Y: [ 20.0  38.1  61.3 -15.9 -15.2  70.5 -12.2  19.2 -37.2  46.0  -6.7  72.6
  76.3 -81.5  -6.7 -43.1  21.3 -68.6 -29.0 -45.6 -57.8  10.2]
C: [-33.0  26.5  25.3  55.0 -87.3 -15.1  23.1  10.0 -74.1  21.6 -53.2  17.6
  10.4  73.6 -85.4  50.6  -2.4 -24.8 -81.6  37.7 -28.4  50.0]
U: [-54.6 -63.1 -37.3 -65.6  13.2 -45.6 -78.4 -67.0 -29.0 -17.2 -37.2 -52.1
 -45.6 -69.9  26.3 -69.8 -72.2  37.5 -23.1 -59.2  43.0 -29.7]
X: [ -6.5 -35.6 -37.3   2.8  -3.2 -53.7  -3.0  -9.6 -14.2  -7.8 -34.9 -50.3
 -66.1  47.1  -8.1  17.2 -34.1  26.3  -6.3   1.3  18.9   4.6]
G: [ 26.8  45.6  39.9  -9.6  -9.4  73.1  15.8 -14.1  24.2 -16.3  23.4  57.5
  74.2 -80.9 -11.1 -61.2  53.1 -74.9   1.3 -45.0 -68.6 -46.2]
L: [ 22.4   2.2 -30.3  -4.4  53.4  11.6  25.1 -45.1  71.6 -65.6  53.0 -20.7
  -3.2 -17.4  44.3 -38.4  35.2  29.1  68.7 -11.8  25.7 -70.4]
[ 20.0  38.1  61.3 -15.9 -15.2  70.5 -12.2  19.2 -37.2  46.0  -6.7  72.6
  76.3 -81.5  -6.7 -43.1  21.3 -68.6 -29.0 -45.6 -57.8  10.2] -> Y
[ 25.1 -45.1  71.6 -65.6  53.0 -20.7  -3.2] -> L
[-45.6 -78.4] -> U

W: [  7.1 -40.3  -1.7   1.1  -2.5  11.6   2.1  -1.4 -19.8   3.2 -24.5   2.1
  -3.7  15.3   7.7]
J: [-20.5   4.7  -6.3 -24.5  -2.5  15.2 -65.4 -14.1  28.3   8.5 -41.8  38.4
   3.1 -19.4 -14.1]
T: [-11.7  68.3  -9.8  -6.0  11.9  -6.9  -7.7  15.2  22.5  48.3 -66.2  -2.6
   7.9 -24.6   2.3]
N: [  2.3  29.9   3.1  -1.6 -65.4  15.2 -14.1   3.1  -3.8  -3.7 -41.8   8.5
  28.3  18.8 -26.6]
both W N:  -> [-3.7]
[  1.1  -2.5  11.6   2.1  -1.4 -19.8   3.2 -24.5   2.1] -> W
[ 15.2 -14.1   3.1  -3.8  -3.7 -41.8   8.5  28.3] -> N
[-6.0 11.9 -6.9 -7.7 15.2] -> T
[  7.1 -40.3  -1.7   1.1  -2.5  11.6   2.1  -1.4 -19.8   3.2 -24.5   2.1
  -3.7  15.3   7.7] -> W
both T J:  -> [15.2]

rire: [ -7.0  -7.8  10.4   1.0   7.9  -4.5 -11.1 -50.1 -13.0]
vabaz: [ 15.1 -11.4  32.4 -18.0 -11.1  35.0  -5.3 -13.6   6.1]
poduv: [-29.3  51.3  49.3  73.2   8.5 -20.8   5.5 -74.0  22.6]
vez: [ -4.5  -7.1 -11.1 -74.1   8.8   5.8  -7.9 -43.9  -6.3]
dumag: [-29.3  69.0  66.3  90.8   7.4 -15.5 -74.0 -70.5  38.3]
Pagu: [  5.0 -13.7 -10.7  -4.5  -3.1 -38.2 -23.5 -45.4 -25.6]
viton: [  2.6  15.6  17.2  25.4  -3.7 -32.9 -13.7 -42.8  -0.1]
popi: [-19.9   2.5   1.8  21.5   6.9 -35.2 -11.2 -71.6 -18.9]
bope: [ 14.0  -9.9  29.9 -16.8   6.4 -11.0  -6.1 -17.0   4.5]
[  5.0 -13.7 -10.7  -4.5  -3.1 -38.2 -23.5 -45.4 -25.6] -> Pagu
both vez vabaz:  -> [-11.1]
both viton Pagu:  -> [-13.7]

Goto: [ 11.3  -1.4  -5.5   4.5 -38.2  65.4 -50.9 -22.5  -2.8 -36.9 -27.7  -1.2
  -6.5   3.2   4.6 -19.2  -1.7  -4.4   0.8  -2.7   2.3  15.3   4.3   6.2
   4.2  -9.9  11.6  -5.0  -7.6   3.4   5.2  10.3   3.1  -1.6  -2.0  -4.6
   8.6   6.5   2.8  -5.4   3.1   4.4  -2.2 -15.2   2.6  -7.9   6.5   8.4
  -4.4   1.4  -6.8  -6.9   0.8   5.5  -1.5   9.6  -0.4  -0.2   1.8   6.6
   6.7   1.0]
kes: [ -5.6   5.6  -2.8  -6.5   2.6  -6.1   5.4  -1.4  -4.9  -9.6  -5.5  -1.2
  -6.5   3.2   4.6  -6.8  -1.7  -4.4   0.8  -2.7   2.3   2.8   4.3   6.2
   4.2  -3.0   2.1  -5.0  -6.0   3.4   5.2   6.5   3.1  -1.6  -2.0  -4.6
   5.5   6.5   2.8  -5.4   5.3   4.4  -2.2 -10.2   2.6  -5.8   6.5   7.3
  -4.4   1.4  -6.8  -6.9   0.8   5.5  -1.5   5.5  -0.4  -0.2   1.8   6.6
   6.7   1.0]
peb: [-50.9  65.4  -2.8 -36.9   4.5 -22.5  11.3  -1.4 -38.2 -27.7  -5.5  -1.2
 -14.9   3.2  14.4 -50.7  -1.7 -22.8   2.4  -2.7   7.2  34.3  19.4  12.9
   7.9 -40.9  32.3 -18.9 -39.6   5.2  20.2  34.2   3.1  -1.6 -13.9  -4.6
  21.6  20.3   4.3 -24.6   5.3   6.4 -12.5 -46.9  12.7  11.2  -4.5 -10.9
   7.3   1.4  -6.8  11.3   0.8   5.5  -1.5 -16.9  -0.4   3.1   1.7  -7.1
  -4.9   1.4]
nofas: [-50.9  65.4  -2.8 -36.9   4.5 -22.5  11.3  -1.4 -38.2 -27.7  -5.5  -1.2
 -14.9   3.2  14.4 -50.7  -1.7 -22.8   2.4  -2.7   7.2  34.3  19.4  12.9
   7.9 -40.9  32.3 -18.9 -39.6   5.2  20.2  34.2   3.1  -1.6 -13.9  -4.6
  21.6  20.3   4.3 -24.6   5.3   6.4 -12.5 -46.9  12.7 -26.6  19.5  39.0
 -19.3   1.4  -6.8 -22.1   0.8   5.5  -4.9  23.7  -0.4  -0.2  13.3  20.3
  24.3   1.0]
soz: [ 73.0 -24.6  -1.1  52.0   2.6  17.4 -15.8 -18.9  61.7  11.7  -5.5  -1.2
  31.6   3.0   4.6  82.6  -1.7   7.0 -14.1  25.5   2.3 -72.6 -21.7 -41.6
   4.2  45.8 -46.2  22.1  17.6 -22.9 -15.8 -51.4   1.8  23.9   0.3 -22.6
 -54.7 -26.2  -7.8   3.9  34.2 -11.8   8.7  52.9 -11.7  29.0  -9.8 -25.1
  18.8   8.9  -6.8  45.2  -3.4   5.5   4.5 -47.2  -0.4  14.3  -2.0 -27.7
 -13.5  14.8]
[ 11.3  -1.4  -5.5   4.5 -38.2  65.4 -50.9 -22.5  -2.8 -36.9 -27.7  -1.2
  -6.5   3.2   4.6 -19.2  -1.7  -4.4   0.8  -2.7   2.3  15.3   4.3   6.2
   4.2  -9.9  11.6  -5.0  -7.6   3.4   5.2  10.3   3.1  -1.6  -2.0  -4.6
   8.6   6.5   2.8  -5.4   3.1   4.4  -2.2 -15.2   2.6  -7.9   6.5   8.4
  -4.4   1.4  -6.8  -6.9   0.8   5.5  -1.5   9.6  -0.4  -0.2   1.8   6.6
   6.7   1.0] -> Goto
[-50.9  65.4  -2.8 -36.9   4.5 -22.5  11.3  -1.4 -38.2 -27.7  -5.5  -1.2
 -14.9   3.2  14.4 -50.7  -1.7 -22.8   2.4  -2.7   7.2  34.3  19.4  12.9
   7.9 -40.9  32.3 -18.9 -39.6   5.2  20.2  34.2   3.1  -1.6 -13.9  -4.6
  21.6  20.3   4.3 -24.6   5.3   6.4 -12.5 -46.9  12.7 -26.6  19.5  39.0
 -19.3   1.4  -6.8 -22.1   0.8   5.5  -4.9  23.7  -0.4  -0.2  13.3  20.3
  24.3   1.0] -> nofas

Sagi: [-43.6 -30.3  49.9  20.7  -2.5 -27.4 -43.6   1.3 -13.3]
pakog: [-50.8   8.5   1.3  11.5 -19.4 -21.9 -20.6   1.8 -47.6]
fosu: [-32.5 -19.4 -18.4  28.3 -30.7 -18.1 -37.1  11.8 -51.7]
Pon: [-43.6  49.9  20.7  -2.5 -30.3   5.0   5.9  13.6 -67.9]
rupad: [-50.8   8.5   1.3  11.5 -19.4 -21.9 -20.6   1.8 -61.3]
Suf: [-32.5 -19.4 -18.4  28.3 -30.7 -26.1 -37.1  11.8 -22.0]
gogi: [-43.6  49.9  20.7  -2.5 -30.3   5.0  -8.5  13.6 -67.9]
remez: [-57.0 -21.9  18.6 -13.7 -30.3  -6.6 -19.3  -0.9 -65.0]
Gebes: [-35.2  16.0  -3.6   5.5 -32.5 -13.7 -31.2   6.1 -55.4]
[-18.4  28.3 -30.7 -26.1] -> Suf
[-43.6  49.9  20.7  -2.5 -30.3   5.0  -8.5  13.6 -67.9] -> gogi
both pakog remez:  -> [-21.9]
[-32.5 -13.7 -31.2   6.1] -> Gebes

vis: [-11.9  14.7   3.5 -21.7  11.6   5.1   6.6]
babis: [-12.2  14.7  52.9 -20.7  11.4   6.1   5.6]
Neguk: [ 34.2 -37.5  -5.1  75.9 -31.2 -19.3  14.8]
dudad: [ 33.9 -38.2  -5.7  75.1 -30.7 -20.0  -3.7]
rupa: [  5.1  15.5   2.9 -22.0  10.6   5.2   6.1]
Duno: [  3.6  14.7   3.7   5.2 -19.0  52.8  52.9]
both babis vis:  -> [14.7]
both Duno rupa:  -> [5.2]
[ 3.6 14.7  3.7  5.2] -> Duno
[  3.5 -21.7] -> vis
[-20.7  11.4   6.1   5.6] -> babis
both vis babis:  -> [14.7]
[14.7 52.9] -> babis

tusu: [ 27.2   9.9  17.8  11.0 -11.2  -9.8 -31.2]
pema: [-16.7   8.4 -60.6 -46.7 -89.9 -29.4  -3.6]
Zizok: [-18.0 -15.7 -18.9  -5.9  -2.3  11.0  13.2]
Kifit: [ -3.2  -6.8 -16.9  -4.3   8.0  -0.9   4.9]
Kovi: [  2.7 -28.0   1.0  31.1  43.3  31.9   6.9]
pil: [-12.7 -18.9 -20.2  -7.5   3.3   7.3  10.2]
fet: [  3.1   5.5  -6.2  -6.6 -20.6  -5.7 -12.2]
Muz: [-13.3  44.1  52.1   5.4   6.7  -0.3  -1.1]
zer: [  9.3   3.2   4.6   2.6 -13.4  -4.7  -6.7]
Nenu: [ 4.7  5.5  9.8  5.6 -0.7 -0.1 -6.4]
zive: [-13.3  44.1  52.1 -30.7   6.7 -13.1   5.8]
Bemo: [ 16.1  15.4   0.1  -1.4 -26.1  -3.0 -23.7]
[-12.7 -18.9 -20.2  -7.5   3.3   7.3  10.2] -> pil
[16.1 15.4  0.1 -1.4] -> Bemo
both fet Nenu:  -> [5.5]

gabim: [-21.3 -17.4 -16.5 -30.7   4.5   4.6  10.0  59.1  -5.7]
Nizu: [-29.5  18.1 -27.1  -1.4   9.9  39.0  28.7 -31.0 -13.5]
vus: [ 27.0   9.9   1.3 -10.1   7.3  29.4  -8.9 -17.4 -16.8]
dubo: [ 23.1  30.8  27.0  10.0 -13.5  26.1  14.1  11.9 -26.1]
gog: [-12.1 -24.8  32.9 -21.3  -0.4  -5.2 -13.8 -23.3 -19.3]
mumu: [ 20.8  15.4 -23.5  18.3 -73.7 -15.1  23.4  20.8 -13.3]
[27.0 10.0] -> dubo
[-17.4 -16.8] -> vus
[ -8.9 -17.4 -16.8] -> vus
both vus Nizu:  -> [9.9]
both gog gabim:  -> [-21.3]

Pip: [ 12.5  13.8   3.3  49.6  31.8  27.6  15.0 -20.9 -10.5  31.8]
zasu: [ -6.7   0.3   3.9   3.0  -6.5  30.5  14.0  31.9  11.8 -19.4]
gazi: [ 0.3 13.9  0.1 -0.3 -0.4 -0.4  0.1  0.2 -0.2 82.7]
kip: [ 11.8  13.9   3.2  49.9 -23.0  28.3  15.3 -20.9 -10.3  31.9]
Kan: [  0.3  -0.4   0.1  -0.3  -0.4  -0.4 -24.9   0.2  -0.2   0.0]
sogi: [-26.9  -2.5  56.6  18.3  25.1 -38.9  17.3  -8.2  11.0 -42.5]
pipub: [ 11.8  13.9   3.2  49.9 -23.0  -0.5  22.6 -18.3  25.8 -27.7]
medar: [ 0.3 -0.4  0.1 -0.3 -0.4 -0.4  0.1  0.2 -0.2  0.0]
vabuv: [-27.0  44.8 -26.2  -8.2  25.1 -10.7  42.4  20.9  63.8  -2.5]
[-0.4  0.1 -0.3 -0.4 -0.4  0.1  0.2 -0.2] -> medar
[ -0.4   0.1  -0.3  -0.4  -0.4 -24.9   0.2  -0.2] -> Kan
both Pip kip:  -> [-20.9]
both kip gazi:  -> [13.9]
both pipub gazi:  -> [13.9]

